Here is a tiny trained network, its code and every weight. The questions are about switching its units off for an input and a target symbol, where a switched-off unit gives its printed mean instead of its output.

import numpy as np


def w(rows, s, z=0):
    codes = np.array(rows[::2]) - 128.0
    scale = np.full(codes.shape[1], s)
    scale[-1] = z or s
    return codes * scale


def f(y):
    return np.maximum(y, 0)


def softmax(a):
    e = np.exp(a - a.max(-1, keepdims=True))
    return e / e.sum(-1, keepdims=True)


def log_softmax(a):
    a = a - a.max(-1, keepdims=True)
    return a - np.log(np.exp(a).sum(-1, keepdims=True))


def net(x, mask):
    ids = ['αβγδεζηθλμπστφψω'.index(c) for c in x.split()]
    T = len(ids)
    res = E[ids] + P[:T]
    u = 0
    for l in range(2):
        q, k, v = (res @ M[l].T for M in (Q, K, V))
        z = softmax(np.where(np.tri(T) > 0, q @ k.T / 3**0.5, -1e9)) @ v
        res = res + np.where(mask[u], z, O[l][:, -1]) @ O[l][:, :-1]
        u += 1
        y = f(res @ A[l][:, :-1].T + A[l][:, -1])
        res = res + np.where(mask[u : u + 8], y, B[l][:, -1]) @ B[l][:, :-1]
        u += 8
    return log_softmax(res[-1] @ U[:, :-1].T + U[:, -1])


Q, K, V, O, A, B = {}, {}, {}, {}, {}, {}
E = w([
[113,133,148,38,70,112,127,99,115,118],'α',
[40,161,73,51,102,151,107,115,165,180],'β',
[205,100,105,83,133,152,114,170,91,147],'γ',
[106,123,178,79,87,65,154,133,118,100],'δ',
[183,170,26,46,141,117,202,118,130,161],'ε',
[180,114,104,148,33,145,96,108,76,28],'ζ',
[83,116,240,181,24,179,87,7,63,169],'η',
[117,94,199,77,213,114,117,76,169,172],'θ',
[89,185,97,110,85,95,146,160,202,127],'λ',
[124,183,161,155,115,53,187,136,127,59],'μ',
[88,167,161,163,146,104,134,158,137,78],'π',
[121,85,112,162,153,70,156,163,51,127],'σ',
[135,93,97,183,94,98,164,68,197,159],'τ',
[176,104,141,131,197,108,92,30,170,119],'φ',
[76,128,71,131,180,112,86,123,66,70],'ψ',
[166,71,134,138,162,113,91,151,173,83],'ω',
],0.019)
P = w([
[96,251,217,49,78,47,27,91,54,123],'0',
[113,224,159,62,120,58,69,130,83,114],'1',
[118,195,129,99,132,84,92,140,125,103],'2',
[122,155,78,95,172,72,124,144,152,108],'3',
[122,115,51,136,200,94,145,147,189,94],'4',
[124,83,39,124,214,82,171,143,222,91],'5',
[128,44,13,139,224,105,218,147,255,74],'6',
],0.0072)
Q[0] = w([
[167,80,144,168,109,230,90,109,50,193],'0.h1',
[83,170,99,153,75,113,137,173,83,90],'0.h1',
[88,174,250,156,130,164,117,53,184,108],'0.h1',
],0.013)
K[0] = w([
[131,228,214,1,12,133,76,162,24,213],'0.h1',
[179,60,207,203,173,107,100,100,80,35],'0.h1',
[92,137,113,160,80,54,14,20,203,217],'0.h1',
],0.0088)
V[0] = w([
[84,137,91,168,80,122,136,188,70,74],'0.h1',
[119,48,172,15,1,105,183,162,174,110],'0.h1',
[173,90,27,160,55,111,59,104,172,164],'0.h1',
],0.006)
O[0] = w([
[146,2,120,82,24,121,176,184,121,71,53],'0.h1',
[210,90,134,51,104,114,88,180,117,222,140],'0.h1',
[136,153,51,187,76,112,13,117,132,168,250],'0.h1',
],0.0087,0.0025)
A[0] = w([
[223,92,168,62,159,255,142,143,108,179,137],'0.n1',
[113,158,103,120,140,159,165,146,106,83,107],'0.n2',
[121,159,174,131,145,223,137,149,97,158,65],'0.n3',
[152,120,196,30,159,122,158,171,97,179,3],'0.n4',
[95,104,202,58,100,230,188,192,209,54,84],'0.n5',
[147,18,152,186,93,222,92,79,95,130,91],'0.n6',
[146,53,132,172,167,221,50,215,155,105,57],'0.n7',
[150,199,100,196,150,184,113,108,93,28,117],'0.n8',
],0.0054,0.0076)
B[0] = w([
[77,151,71,166,195,73,22,55,127,169,254],'0.n1',
[95,136,121,96,113,114,112,83,147,106,158],'0.n2',
[107,88,121,147,135,116,162,111,155,122,136],'0.n3',
[159,78,161,1,164,10,86,126,124,252,150],'0.n4',
[25,22,88,105,79,119,194,155,85,173,149],'0.n5',
[127,183,200,103,77,209,143,107,157,164,191],'0.n6',
[190,137,173,41,246,87,132,58,190,151,210],'0.n7',
[154,81,112,72,55,90,65,79,180,94,239],'0.n8',
],0.0063,0.0023)
Q[1] = w([
[101,95,124,124,144,107,220,155,117,165],'1.h1',
[97,144,60,64,147,4,116,144,162,97],'1.h1',
[218,79,127,93,230,118,115,111,161,160],'1.h1',
],0.014)
K[1] = w([
[55,130,113,159,182,78,151,150,50,102],'1.h1',
[151,78,40,157,178,104,164,162,249,109],'1.h1',
[77,189,62,117,87,150,190,136,202,233],'1.h1',
],0.011)
V[1] = w([
[138,1,198,220,194,119,54,152,140,127],'1.h1',
[48,146,162,69,129,194,64,237,252,117],'1.h1',
[165,209,195,211,47,32,209,187,197,127],'1.h1',
],0.0072)
O[1] = w([
[95,194,168,95,82,118,100,182,106,121,132],'1.h1',
[129,94,181,47,145,195,95,117,145,99,1],'1.h1',
[140,99,119,111,145,122,146,203,255,180,23],'1.h1',
],0.013,0.0021)
A[1] = w([
[158,59,127,121,140,169,193,184,134,185,11],'1.n1',
[154,104,103,57,181,60,99,182,139,137,82],'1.n2',
[105,51,106,199,110,156,184,65,159,177,59],'1.n3',
[185,72,134,228,113,125,123,163,88,110,54],'1.n4',
[67,133,152,37,182,191,254,86,87,77,77],'1.n5',
[171,230,137,201,134,156,68,119,60,123,88],'1.n6',
[78,170,130,205,82,103,178,220,70,158,102],'1.n7',
[182,119,68,121,157,160,172,125,88,231,47],'1.n8',
],0.0082,0.011)
B[1] = w([
[107,246,97,68,113,131,177,112,87,127,147],'1.n1',
[122,174,165,170,49,128,144,103,100,166,222],'1.n2',
[176,161,204,112,129,137,145,183,55,93,208],'1.n3',
[139,178,154,67,137,108,207,110,192,102,163],'1.n4',
[143,98,152,254,179,145,105,212,123,130,163],'1.n5',
[97,119,82,97,133,188,209,165,173,154,255],'1.n6',
[70,76,123,57,166,160,81,72,154,145,198],'1.n7',
[144,98,210,141,147,102,108,137,190,53,192],'1.n8',
],0.0093,0.0077)
U = w([
[149,140,123,107,140,94,98,49,103,154,16],'α',
[131,32,128,140,154,192,67,71,144,133,112],'β',
[174,129,28,94,166,173,168,194,29,182,215],'γ',
[126,97,169,132,119,90,156,127,82,166,90],'δ',
[178,141,135,132,191,68,180,113,100,98,83],'ε',
[169,60,65,117,3,143,146,97,143,63,147],'ζ',
[103,101,196,200,63,210,174,63,113,171,203],'η',
[103,166,162,161,223,155,155,163,105,184,88],'θ',
[181,109,128,44,158,211,172,110,220,179,90],'λ',
[120,156,142,116,128,125,233,181,123,127,60],'μ',
[101,59,153,155,128,194,195,232,163,118,152],'π',
[56,25,111,69,156,65,165,110,163,124,147],'σ',
[139,121,89,225,138,64,81,158,178,222,218],'τ',
[82,234,105,145,161,133,152,1,185,91,2],'φ',
[69,101,120,236,101,125,144,111,93,82,107],'ψ',
[110,212,158,46,140,108,28,216,138,27,167],'ω',
],0.0058,0.0053)

Each question gives the input, a string of symbols that net reads in full, and the target symbol t.
The units are the heads (3 rows each of Q, K, V and O) and the neurons (one row each of A and B). Each row of codes is followed by its name. A weight is (code - 128) times the scale printed after its matrix; where a second scale follows, it is the last column's (O, A, B and U).
mask holds one flag per unit, layer by layer, with each layer's heads first. A switched-off unit (its flag False) gives its mean, the last column of its rows in O or B, instead of its output. The means were averaged over made-up inputs and are rounded, as every weight is.
A unit's drop is (log p(t) with every unit on - log p(t) with that unit switched off) / (log p(t) with every unit on - log p(t) with every unit switched off).
The circuit of an input: a set's keep is (log p(t) with only the set's units on - log p(t) with every unit switched off) / (log p(t) with every unit on - log p(t) with every unit switched off). Starting from the 12 units with the biggest drops (on a tie, the unit counted first), units are removed one at a time, each time the one whose removal leaves the highest keep (on an exact tie, the one counted first), for as long as the keep stays at least 0.8.
units of the circuit, in order: the units of the circuit, biggest drop first
unit that matters most: the unit with the biggest drop
k most important neurons: the k neurons with the biggest drops, biggest first
top k neurons in layer l: the k neurons of layer l with the biggest drops, biggest first
drop of u: that unit's drop, to one decimal
input ω ω λ θ θ, target λ: units of the circuit, in order	[1.h1]
input ω η τ π, target τ: units of the circuit, in order	[1.h1; 0.h1]
input η ω ψ ω ω ψ γ, target γ: units of the circuit, in order	[1.h1; 1.n6; 0.n1; 0.h1]
input λ γ ω π ω π ω, target λ: units of the circuit, in order	[1.h1; 0.n7]
input η σ θ σ α, target σ: 2 most important neurons	[1.n7; 0.n5]
input δ τ σ β φ τ, target τ: units of the circuit, in order	[0.h1; 1.h1]
input ζ σ η β, target σ: units of the circuit, in order	[0.h1; 1.h1; 1.n7; 0.n5]
input ω ζ ω ω λ ω α, target ω: units of the circuit, in order	[1.h1; 0.n7]
input α σ γ, target γ: units of the circuit, in order	[1.h1; 0.n1; 1.n6; 1.n8]
input ω ω τ σ ζ γ, target τ: units of the circuit, in order	[1.h1; 0.n1; 1.n2]
input φ σ ζ, target ζ: units of the circuit, in order	[0.h1; 0.n8]
input σ α ω φ ω ω θ, target θ: units of the circuit, in order	[0.h1; 1.n5; 1.h1]
input σ π τ ε θ, target ε: units of the circuit, in order	[1.h1; 1.n3]
input σ θ π, target σ: unit that matters most	0.h1
input ω σ α β, target σ: top 2 neurons in layer 1	[1.n7; 1.n3]
input ω ζ β, target ω: 2 most important neurons	[1.n6; 0.n6]
input ζ γ ω β ζ ψ, target ψ: units of the circuit, in order	[0.h1; 1.h1]
input λ π α δ, target π: 2 most important neurons	[1.n5; 0.n5]
input π ε λ ω φ α, target ω: top 3 neurons in layer 0	[0.n7; 0.n1; 0.n8]
input γ ω γ γ ε φ β, target φ: units of the circuit, in order	[0.h1]
input φ γ ε τ μ τ φ, target τ: drop of 0.h1	0.2
input π σ σ ω φ ζ σ, target σ: drop of 1.h1	0.5
input ω ω ω, target ω: drop of 1.h1	1.3
input θ φ α τ ω π, target ω: drop of 1.h1	1.0
